[[-14   2  50  61 -68 -17 -11 -23  62  24 -22]
 [ -3  29  38  22 -20 -34 -32 -37  43  17 -21]
 [ 15  10  17  24 -45 -29   0 -20  77  60 -23]
 [-11 -36  59  77 -10 -17  -6 -32  58  24 -32]]
->
[[-11 -36  59  77 -10 -17  -6 -32  58  24 -32]
 [-14   2  50  61 -68 -17 -11 -23  62  24 -22]
 [ -3  29  38  22 -20 -34 -32 -37  43  17 -21]
 [ 15  10  17  24 -45 -29   0 -20  77  60 -23]]

[[ -3   5 -41]
 [ 70  15  41]
 [ 28  13 -61]
 [-13  13   0]
 [ -7   8 -80]
 [-44  27  12]
 [-11  43  10]
 [ 36  40 -23]]
->
[[ 70  15  41]
 [-44  27  12]
 [-11  43  10]
 [-13  13   0]
 [ 36  40 -23]
 [ -3   5 -41]
 [ 28  13 -61]
 [ -7   8 -80]]

[[-40 -40 -39  26  26  27 -40  26  27 -39]
 [ 78  78  76 -48 -47 -48  78 -48 -48  77]]
->
[[ 78  78  76 -48 -47 -48  78 -48 -48  77]
 [-40 -40 -39  26  26  27 -40  26  27 -39]]

[[-18  21  28 -12 -27  -9]
 [  3 -12 -37  20  -9 -13]
 [ 39 -30 -66  27  71  18]
 [  5 -11 -47  36  50   7]
 [  3 -10  -6 -11 -23  -6]
 [ 17  -2 -10   2   7   0]
 [ -3  40  64 -30 -36 -14]]
->
[[ -3  40  64 -30 -36 -14]
 [-18  21  28 -12 -27  -9]
 [  3 -10  -6 -11 -23  -6]
 [ 17  -2 -10   2   7   0]
 [  3 -12 -37  20  -9 -13]
 [  5 -11 -47  36  50   7]
 [ 39 -30 -66  27  71  18]]

[[-11  23  59 -31  -7]
 [ 33  25  89 -35  -6]
 [-26 -20 -65  64  32]]
->
[[ 33  25  89 -35  -6]
 [-11  23  59 -31  -7]
 [-26 -20 -65  64  32]]

[[-45 -65  15 -56]
 [ -7  66 -58  67]
 [-53 -67  -4  -3]
 [-55 -66   1 -13]
 [-51 -66  13 -44]
 [ 54  66   2   3]
 [-26  66 -60  65]]
->
[[-45 -65  15 -56]
 [-51 -66  13 -44]
 [ 54  66   2   3]
 [-55 -66   1 -13]
 [-53 -67  -4  -3]
 [ -7  66 -58  67]
 [-26  66 -60  65]]
---
[[ 29 -11 -36  -6 -48 -37 -16  30]
 [-77 -22  88  -9  17  78  71 -39]
 [  1 -32   2 -27 -63 -47 -29 -12]
 [  3 -28  -2 -20 -62 -43 -24  -1]
 [ 23 -16 -23  -8 -52 -40 -17  22]
 [  2  30  -4  23  63  45  27   8]]
->
[[-77 -22  88  -9  17  78  71 -39]
 [  1 -32   2 -27 -63 -47 -29 -12]
 [  3 -28  -2 -20 -62 -43 -24  -1]
 [  2  30  -4  23  63  45  27   8]
 [ 23 -16 -23  -8 -52 -40 -17  22]
 [ 29 -11 -36  -6 -48 -37 -16  30]]

[[-51  58 -79  28]
 [ 19  33  80 -22]
 [-78  47  24 -64]]
->
[[ 19  33  80 -22]
 [-78  47  24 -64]
 [-51  58 -79  28]]

[[  7 -13 -20]
 [-11 -27 -11]
 [ 13  11  -1]
 [  3  25 -10]
 [  8 -41   7]
 [ 12 -69 -13]]
->
[[  8 -41   7]
 [ 13  11  -1]
 [  3  25 -10]
 [-11 -27 -11]
 [ 12 -69 -13]
 [  7 -13 -20]]

[[-25 -80 -15  40  64   5  34]
 [ -4 -10   1  -3   3  10  17]]
->
[[ -4 -10   1  -3   3  10  17]
 [-25 -80 -15  40  64   5  34]]

[[ 52 -12 -48  36 -68  44 -29  -6  67  78]
 [-11 -77  22 -51 -52  51  -8 -70 -63  66]]
->
[[-11 -77  22 -51 -52  51  -8 -70 -63  66]
 [ 52 -12 -48  36 -68  44 -29  -6  67  78]]

[[ 44  10  -1  11 -17  43 -51 -93 -18 -32 -11 -15  34]
 [-19  -9  40   7 -50 -26  78 -30  38 -14 -87  -9  -4]
 [-81  14  30 -50  28  80 -32  30  -6 -12  31  69 -19]]
->
[[-19  -9  40   7 -50 -26  78 -30  38 -14 -87  -9  -4]
 [-81  14  30 -50  28  80 -32  30  -6 -12  31  69 -19]
 [ 44  10  -1  11 -17  43 -51 -93 -18 -32 -11 -15  34]]

[[  2  57 -36  76  63  -8   9   8 -15   9 -39]
 [ 32  90  -2  25 -16 -26 -13  12  21   7  16]
 [-10 -32  11  76 -33 -43  35  25   1  28   7]
 [ 45  57 -70  40  38   6 -34 -14  41 -40 -79]]
->
[[-10 -32  11  76 -33 -43  35  25   1  28   7]
 [ 32  90  -2  25 -16 -26 -13  12  21   7  16]
 [  2  57 -36  76  63  -8   9   8 -15   9 -39]
 [ 45  57 -70  40  38   6 -34 -14  41 -40 -79]]

[[  1 -20 -16  68   0  46]
 [-13  55  38   9  -7  12]
 [ 26 -71 -42  15 -32  30]
 [-25  35 -65  29  -9   2]]
->
[[-13  55  38   9  -7  12]
 [  1 -20 -16  68   0  46]
 [ 26 -71 -42  15 -32  30]
 [-25  35 -65  29  -9   2]]
